Below is a small trained network, with its code and all its weights. Each question gives an input and a class and asks what happens when units are switched off, that is, made to give their printed mean instead of their output.

import numpy as np


def w(rows, s, z=0):
    codes = np.array(rows[::2]) - 128.0
    scale = np.full(codes.shape[1], s)
    scale[-1] = z or s
    return codes * scale


def f(y):
    return y / 2 * (1 + np.tanh(0.7978845608 * (y + 0.044715 * y**3)))


def log_softmax(a):
    a = a - a.max(-1, keepdims=True)
    return a - np.log(np.exp(a).sum(-1, keepdims=True))


def net(x, mask):
    res = np.array(x, float).reshape(1, 5) / 4 @ E
    y = f(res @ A[0][:, :-1].T + A[0][:, -1])
    res = res + np.where(mask, y, B[0][:, -1]) @ B[0][:, :-1]
    return log_softmax(res[-1] @ U[:, :-1].T + U[:, -1])


A, B = {}, {}
E = w([
[125,137,155,126,148,186,188,146,42,112,55,137],'x0',
[132,115,105,126,122,115,79,100,49,254,129,127],'x1',
[129,126,142,129,168,92,225,119,205,206,81,129],'x2',
[125,125,128,133,172,238,158,127,137,160,220,128],'x3',
[121,122,124,117,114,42,214,117,56,112,217,143],'x4',
],0.0043)
A[0] = w([
[133,133,138,142,145,106,191,115,178,184,94,127,95],'neuron 1',
[133,132,126,137,110,150,51,128,69,68,162,132,105],'neuron 2',
[133,135,122,131,112,149,62,132,75,74,158,130,98],'neuron 3',
[134,136,128,131,134,126,128,128,130,126,128,131,21],'neuron 4',
[132,133,128,131,133,127,129,127,129,126,128,130,35],'neuron 5',
[132,132,135,132,136,138,167,139,201,15,129,128,101],'neuron 6',
[138,143,166,121,154,163,159,152,70,118,82,137,72],'neuron 7',
[134,127,128,137,139,183,64,139,178,147,68,132,76],'neuron 8',
[127,131,140,124,147,254,161,131,140,171,234,137,107],'neuron 9',
[131,133,124,130,136,129,128,127,129,128,129,132,2],'neuron 10',
[136,132,124,133,137,105,225,130,203,213,82,135,113],'neuron 11',
[133,129,122,135,109,150,57,130,71,70,159,131,103],'neuron 12',
[129,120,123,128,129,112,77,125,70,241,126,129,115],'neuron 13',
[130,121,120,129,127,113,79,125,71,241,126,130,114],'neuron 14',
[126,128,130,128,112,28,92,126,110,99,44,134,100],'neuron 15',
[131,124,116,134,130,115,84,121,74,236,126,131,106],'neuron 16',
[138,130,121,122,115,60,48,123,233,147,219,135,99],'neuron 17',
[126,133,130,129,116,23,91,125,111,96,40,134,101],'neuron 18',
[135,129,123,126,127,47,211,122,60,110,213,118,103],'neuron 19',
[136,137,132,131,129,125,131,135,136,116,127,129,19],'neuron 20',
[130,126,123,131,144,143,132,123,128,132,139,129,76],'neuron 21',
[136,128,124,127,134,192,61,127,181,144,61,117,94],'neuron 22',
[136,124,121,127,126,45,212,126,59,111,215,120,105],'neuron 23',
[135,131,125,122,131,194,60,124,182,145,59,110,99],'neuron 24',
[134,135,122,130,113,148,62,132,75,74,158,130,97],'neuron 25',
[137,128,108,124,114,66,55,114,231,143,215,132,91],'neuron 26',
[128,124,129,134,136,142,172,134,205,9,127,131,106],'neuron 27',
[134,133,129,136,139,104,219,128,199,209,84,131,110],'neuron 28',
[128,123,129,136,136,142,172,133,204,8,127,131,107],'neuron 29',
[119,123,123,135,164,230,155,121,139,159,211,132,95],'neuron 30',
[137,131,126,122,130,215,218,126,15,86,14,137,97],'neuron 31',
[133,129,122,134,110,150,58,129,72,70,159,131,103],'neuron 32',
[136,129,123,130,134,191,62,129,181,145,62,121,90],'neuron 33',
[133,124,105,139,130,123,101,108,82,214,125,129,85],'neuron 34',
[126,123,131,128,112,28,90,128,110,100,45,133,102],'neuron 35',
],0.0089,0.0043)
B[0] = w([
[108,58,126,77,135,129,130,128,140,102,130,117,167],'neuron 1',
[92,110,134,79,168,129,112,124,167,106,134,108,197],'neuron 2',
[103,88,133,80,152,130,125,125,153,107,130,114,179],'neuron 3',
[142,12,132,97,61,133,188,141,104,124,113,127,88],'neuron 4',
[141,37,129,104,80,130,175,136,109,125,117,130,91],'neuron 5',
[143,146,152,84,76,128,136,126,57,100,138,122,213],'neuron 6',
[114,37,127,134,91,128,182,138,92,152,111,108,145],'neuron 7',
[105,85,147,140,73,130,145,129,146,120,120,186,185],'neuron 8',
[179,153,80,126,49,119,121,130,215,149,120,63,253],'neuron 9',
[143,2,130,95,55,133,193,143,102,123,113,126,85],'neuron 10',
[78,101,135,67,177,139,93,124,178,89,144,91,219],'neuron 11',
[96,105,134,80,164,128,117,125,162,107,134,111,190],'neuron 12',
[141,177,151,102,106,123,124,124,63,93,139,120,195],'neuron 13',
[140,174,151,101,105,125,126,125,63,93,137,120,194],'neuron 14',
[170,121,91,124,76,142,139,131,183,146,133,90,199],'neuron 15',
[141,151,149,96,94,127,137,129,61,94,133,121,184],'neuron 16',
[70,107,137,194,148,138,167,140,82,183,100,72,221],'neuron 17',
[169,128,90,126,73,147,136,133,189,147,132,85,205],'neuron 18',
[83,126,154,152,74,137,121,128,174,128,113,218,229],'neuron 19',
[143,13,134,95,59,132,189,141,100,122,116,127,89],'neuron 20',
[144,65,122,113,89,128,161,133,121,126,117,126,107],'neuron 21',
[87,134,144,146,91,124,128,126,162,128,131,196,206],'neuron 22',
[78,134,155,155,75,136,116,127,179,129,116,218,233],'neuron 23',
[82,149,143,147,97,121,125,127,167,131,136,200,212],'neuron 24',
[103,86,132,79,150,131,127,125,152,107,128,114,178],'neuron 25',
[77,85,134,184,135,134,174,142,79,177,99,77,213],'neuron 26',
[141,164,150,85,79,127,124,124,54,98,139,121,223],'neuron 27',
[83,91,132,66,169,133,102,125,170,92,140,97,211],'neuron 28',
[141,166,148,85,80,126,123,122,54,99,136,121,224],'neuron 29',
[184,97,89,118,56,127,146,131,176,140,116,91,214],'neuron 30',
[33,111,142,221,141,126,154,140,85,203,113,45,246],'neuron 31',
[97,102,134,81,162,127,117,125,161,107,134,111,188],'neuron 32',
[91,122,145,145,86,126,132,126,158,126,128,194,202],'neuron 33',
[143,98,146,93,77,130,165,139,69,99,128,124,154],'neuron 34',
[173,124,90,125,80,136,135,129,184,147,136,92,200],'neuron 35',
],0.024,0.0037)
U = w([
[104,125,148,154,100,129,124,124,156,123,121,255,106],'0',
[162,169,150,87,103,120,131,123,36,85,143,123,147],'1',
[110,72,122,69,212,131,100,118,161,91,144,112,142],'2',
[208,132,59,136,94,136,135,132,173,157,126,99,125],'3',
[94,95,135,195,166,129,169,149,71,184,95,96,90],'4',
[200,180,106,170,235,98,90,116,108,128,138,191,252],'5',
[193,32,115,121,152,113,174,132,99,125,121,187,26],'6',
],0.0089,0.0016)

Each question gives the input, the list of numbers given to net, and the class t.
The units are the neurons (one row each of A and B). Each row of codes is followed by its name. A weight is (code - 128) times the scale printed after its matrix; where a second scale follows, it is the last column's (A, B and U).
mask holds one flag per neuron, in row order. A switched-off neuron (its flag False) gives its mean, the last column of its row in B, instead of its output. The means were averaged over made-up inputs and are rounded, as every weight is.
A unit's drop is (log p(t) with every unit on - log p(t) with that unit switched off) / (log p(t) with every unit on - log p(t) with every unit switched off).
The circuit of an input: a set's keep is (log p(t) with only the set's units on - log p(t) with every unit switched off) / (log p(t) with every unit on - log p(t) with every unit switched off). Starting from the 12 units with the biggest drops (on a tie, the unit counted first), units are removed one at a time, each time the one whose removal leaves the highest keep (on an exact tie, the one counted first), for as long as the keep stays at least 0.8.
circuit, biggest first: the units of the circuit, biggest drop first
top k neurons: the k neurons with the biggest drops, biggest first
drop when u is switched off: that unit's drop, to one decimal
input [-7,7,7,3,-2], class 1: circuit, biggest first : (neuron 13)
input [4,8,7,0,8], class 0: top 2 neurons : (neuron 23; neuron 19)
input [-4,1,3,3,0], class 4: top 2 neurons : (neuron 17; neuron 26)
input [-5,0,3,-3,-2], class 4: circuit, biggest first : (neuron 17; neuron 26)
input [6,-2,-5,4,6], class 0: top 3 neurons : (neuron 23; neuron 19; neuron 17)
input [7,1,8,3,3], class 2: top 2 neurons : (neuron 11; neuron 28)
input [-8,1,1,0,-5], class 4: top 2 neurons : (neuron 17; neuron 26)
input [5,4,3,-5,3], class 3: top 2 neurons : (neuron 17; neuron 18)
input [-4,1,-8,4,-7], class 2: top 3 neurons : (neuron 2; neuron 12; neuron 32)
input [-3,2,-5,5,8], class 0: top 2 neurons : (neuron 23; neuron 19)
input [-2,5,-6,-6,4], class 2: top 2 neurons : (neuron 9; neuron 2)
input [-7,-3,-7,4,-4], class 2: top 2 neurons : (neuron 31; neuron 2)
input [7,-1,0,4,6], class 4: top 2 neurons : (neuron 31; neuron 24)
input [1,4,-6,-8,1], class 3: circuit, biggest first : (neuron 18)
input [-6,5,1,1,2], class 4: top 2 neurons : (neuron 17; neuron 26)
input [-7,2,-6,3,4], class 4: top 4 neurons : (neuron 17; neuron 26; neuron 11; neuron 28)
input [-2,1,-6,8,6], class 3: drop when neuron 24 is switched off : 0.1
input [-1,6,3,-8,2], class 3: drop when neuron 18 is switched off : 0.4
input [-4,7,5,-5,-6], class 1: drop when neuron 23 is switched off : 0.4
input [0,5,-3,-1,6], class 0: circuit, biggest first : (neuron 23)
input [7,-5,2,3,3], class 4: drop when neuron 34 is switched off : 0.0
